Below is a small trained network, with its code and all its weights. Each question gives an input and a target symbol and asks what happens when units are switched off, that is, made to give their printed mean instead of their output.

import numpy as np


def w(rows, s, z=0):
    codes = np.array(rows[::2]) - 128.0
    scale = np.full(codes.shape[1], s)
    scale[-1] = z or s
    return codes * scale


def f(y):
    return y / 2 * (1 + np.tanh(0.7978845608 * (y + 0.044715 * y**3)))


def softmax(a):
    e = np.exp(a - a.max(-1, keepdims=True))
    return e / e.sum(-1, keepdims=True)


def log_softmax(a):
    a = a - a.max(-1, keepdims=True)
    return a - np.log(np.exp(a).sum(-1, keepdims=True))


def net(x, mask):
    ids = ['ΓΞβζηθπφ'.index(c) for c in x.split()]
    T = len(ids)
    res = E[ids] + P[:T]
    u = 0
    for l in range(2):
        r = res
        for j in range(2):
            rows = slice(2 * j, 2 * j + 2)
            q, k, v = (r @ M[l][rows].T for M in (Q, K, V))
            z = softmax(np.where(np.tri(T) > 0, q @ k.T / 2**0.5, -1e9)) @ v
            o = O[l][rows]
            res = res + np.where(mask[u + j], z, o[:, -1]) @ o[:, :-1]
        u += 2
        y = f(res @ A[l][:, :-1].T + A[l][:, -1])
        res = res + np.where(mask[u : u + 4], y, B[l][:, -1]) @ B[l][:, :-1]
        u += 4
    return log_softmax(res[-1] @ U[:, :-1].T + U[:, -1])


Q, K, V, O, A, B = {}, {}, {}, {}, {}, {}
E = w([
[98,84,175,162,129,188,96,96,119],'Γ',
[163,102,95,128,140,146,87,157,164],'Ξ',
[149,8,120,186,170,198,119,111,126],'β',
[160,184,105,129,174,118,126,100,173],'ζ',
[152,137,128,130,146,106,158,57,131],'η',
[117,110,115,159,182,163,171,95,129],'θ',
[192,173,148,216,172,176,135,166,130],'π',
[181,115,82,175,148,115,166,116,119],'φ',
],0.015)
P = w([
[156,239,113,8,141,101,37,144,16],'0',
[128,122,140,136,151,142,8,34,47],'1',
[107,108,103,120,21,184,116,68,134],'2',
[195,92,212,39,158,146,151,135,104],'3',
[105,101,129,196,175,50,71,47,112],'4',
[98,134,116,151,38,115,197,98,194],'5',
[206,76,255,82,165,130,235,154,164],'6',
[103,108,150,228,172,10,145,70,176],'7',
],0.0083)
Q[0] = w([
[197,112,160,56,139,145,162,152,120],'0.h0',
[137,125,126,178,193,106,82,97,112],'0.h0',
[105,144,68,251,165,93,82,45,115],'0.h1',
[104,118,97,85,94,110,151,205,90],'0.h1',
],0.031)
K[0] = w([
[139,164,98,80,95,169,94,147,14],'0.h0',
[139,141,124,183,91,108,247,188,155],'0.h0',
[119,86,135,213,72,98,254,126,231],'0.h1',
[119,87,119,141,66,171,61,65,141],'0.h1',
],0.022)
V[0] = w([
[177,148,230,169,67,77,38,118,195],'0.h0',
[8,170,215,59,140,161,78,107,152],'0.h0',
[154,131,188,120,28,53,175,69,21],'0.h1',
[197,54,93,80,74,58,35,154,181],'0.h1',
],0.014)
O[0] = w([
[182,135,188,92,59,36,93,144,124,111],'0.h0',
[45,119,145,43,142,96,176,155,143,125],'0.h0',
[111,71,123,139,89,80,237,96,1,89],'0.h1',
[219,114,149,119,49,105,95,116,133,4],'0.h1',
],0.0092,0.0041)
A[0] = w([
[125,80,185,162,213,81,69,152,85,20],'0.n0',
[94,83,12,144,11,166,132,193,159,92],'0.n1',
[177,140,163,135,81,136,106,184,118,4],'0.n2',
[169,145,103,103,182,86,113,149,120,136],'0.n3',
],0.012,0.0019)
B[0] = w([
[143,183,88,98,145,53,139,158,134,254],'0.n0',
[85,143,211,136,166,10,144,106,55,148],'0.n1',
[88,102,73,92,118,125,177,133,126,163],'0.n2',
[108,100,162,127,152,164,162,90,106,173],'0.n3',
],0.011,0.0054)
Q[1] = w([
[218,107,160,79,182,203,147,204,70],'1.h0',
[129,187,50,132,119,75,135,123,134],'1.h0',
[178,106,162,50,102,252,215,148,86],'1.h1',
[46,107,95,193,68,82,97,126,180],'1.h1',
],0.02)
K[1] = w([
[190,151,100,50,168,190,43,99,14],'1.h0',
[158,104,68,197,151,74,137,102,196],'1.h0',
[107,108,97,64,141,145,24,124,44],'1.h1',
[78,48,157,208,100,81,156,155,249],'1.h1',
],0.018)
V[1] = w([
[139,154,155,111,168,118,89,161,79],'1.h0',
[131,161,73,99,111,132,159,141,106],'1.h0',
[128,100,144,143,132,148,82,250,86],'1.h1',
[146,212,154,134,100,156,177,132,123],'1.h1',
],0.021)
O[1] = w([
[138,106,134,158,122,79,107,190,159,219],'1.h0',
[155,145,93,165,142,83,127,55,162,158],'1.h0',
[147,254,178,177,126,105,161,131,148,1],'1.h1',
[151,121,99,99,161,111,76,99,111,126],'1.h1',
],0.0096,0.01)
A[1] = w([
[184,108,116,144,199,95,67,169,161,2],'1.n0',
[145,218,117,176,114,215,43,141,244,85],'1.n1',
[124,105,59,183,74,231,92,71,148,145],'1.n2',
[197,168,76,254,92,244,85,104,131,6],'1.n3',
],0.0095,0.0015)
B[1] = w([
[105,171,215,106,135,195,184,60,106,249],'1.n0',
[192,197,1,102,115,163,152,146,54,183],'1.n1',
[135,215,152,172,92,66,148,146,162,250],'1.n2',
[98,50,228,149,125,184,114,231,122,203],'1.n3',
],0.0096,0.011)
U = w([
[114,137,174,84,198,1,152,220,142,150],'Γ',
[172,138,110,130,67,123,71,96,243,253],'Ξ',
[141,104,99,112,163,148,140,202,122,77],'β',
[42,90,207,24,124,220,139,85,139,131],'ζ',
[161,57,84,154,186,77,109,119,72,131],'η',
[29,125,77,184,222,154,134,119,192,123],'θ',
[116,186,188,128,135,111,170,47,69,38],'π',
[144,105,206,228,158,108,83,100,131,89],'φ',
],0.0041)

Each question gives the input, a string of symbols that net reads in full, and the target symbol t.
The units are the heads (2 rows each of Q, K, V and O) and the neurons (one row each of A and B). Each row of codes is followed by its name. A weight is (code - 128) times the scale printed after its matrix; where a second scale follows, it is the last column's (O, A, B and U).
mask holds one flag per unit, layer by layer, with each layer's heads first. A switched-off unit (its flag False) gives its mean, the last column of its rows in O or B, instead of its output. The means were averaged over made-up inputs and are rounded, as every weight is.
A unit's drop is (log p(t) with every unit on - log p(t) with that unit switched off) / (log p(t) with every unit on - log p(t) with every unit switched off).
The circuit of an input: a set's keep is (log p(t) with only the set's units on - log p(t) with every unit switched off) / (log p(t) with every unit on - log p(t) with every unit switched off). Starting from all 12 units, units are removed one at a time, each time the one whose removal leaves the highest keep (on an exact tie, the one counted first), for as long as the keep stays at least 0.8.
circuit, biggest first: the units of the circuit, biggest drop first
most important unit: the unit with the biggest drop
top k neurons: the k neurons with the biggest drops, biggest first
top k neurons in layer l: the k neurons of layer l with the biggest drops, biggest first
heads that matter: for each layer, one digit per head in row order, 1 if its drop is at least 0.15 and else 0, layers parted by /
input Ξ Γ Γ Γ ζ π θ θ, target π: circuit, biggest first => (1.n0 1.h1 0.h0)
input θ Γ Γ ζ ζ Γ, target Ξ: top 2 neurons => (1.n0 1.n3)
input ζ Γ π β η β β, target ζ: heads that matter => 00 / 01
input Γ Γ Γ Ξ, target Γ: most important unit => 0.h0
input θ Γ Γ π Γ θ Γ Γ, target θ: circuit, biggest first => (0.h0 0.h1)
input Γ φ β, target φ: heads that matter => 10 / 00
input Γ ζ Γ η ζ ζ η Γ, target η: circuit, biggest first => (0.h1 1.h1 1.n0)
input θ ζ ζ β Γ η π, target θ: circuit, biggest first => (0.h0 0.h1)
input Ξ β π ζ η, target π: heads that matter => 11 / 01
input Ξ θ ζ π ζ, target π: circuit, biggest first => (1.n0 1.h1)
input β η η π β Γ ζ, target β: top 2 neurons in layer 1 => (1.n1 1.n3)
input ζ ζ Γ ζ θ ζ φ π, target φ: circuit, biggest first => (0.h0 1.n3)
input Γ Γ φ η θ, target φ: top 2 neurons in layer 1 => (1.n3 1.n2)
input η ζ ζ ζ, target η: circuit, biggest first => (0.h1 1.h1)
input φ η θ π ζ Ξ Γ, target φ: circuit, biggest first => (0.h0 1.n3 1.h0)
input β η Γ ζ ζ Γ ζ Ξ, target ζ: circuit, biggest first => (1.n0 1.h1 0.h1)
input β φ ζ Γ π, target π: top 3 neurons => (1.n0 0.n0 1.n1)
input ζ ζ Γ Γ θ Ξ Ξ, target ζ: top 2 neurons => (1.n0 0.n3)
input ζ Γ Ξ, target Γ: circuit, biggest first => (0.n1 0.h0)
input Γ θ Γ Γ Γ β β, target Γ: top neuron in layer 0 => (0.n0)
input φ Γ ζ, target Ξ: top 2 neurons in layer 0 => (0.n1 0.n0)
input Γ ζ ζ β Γ π, target β: most important unit => 1.n1
input ζ Ξ Γ π Γ, target π: circuit, biggest first => (1.n0 1.h1 0.h0 1.n1)
input Γ Γ Γ η, target Γ: heads that matter => 10 / 11
input Γ Γ θ θ ζ ζ ζ β, target ζ: circuit, biggest first => (1.n0 0.n0 1.h1 0.h1)
input Γ π η, target π: circuit, biggest first => (0.h1 1.h0)
input η Γ ζ θ Γ Γ Γ β, target β: top 3 neurons => (1.n1 1.n3 0.n1)
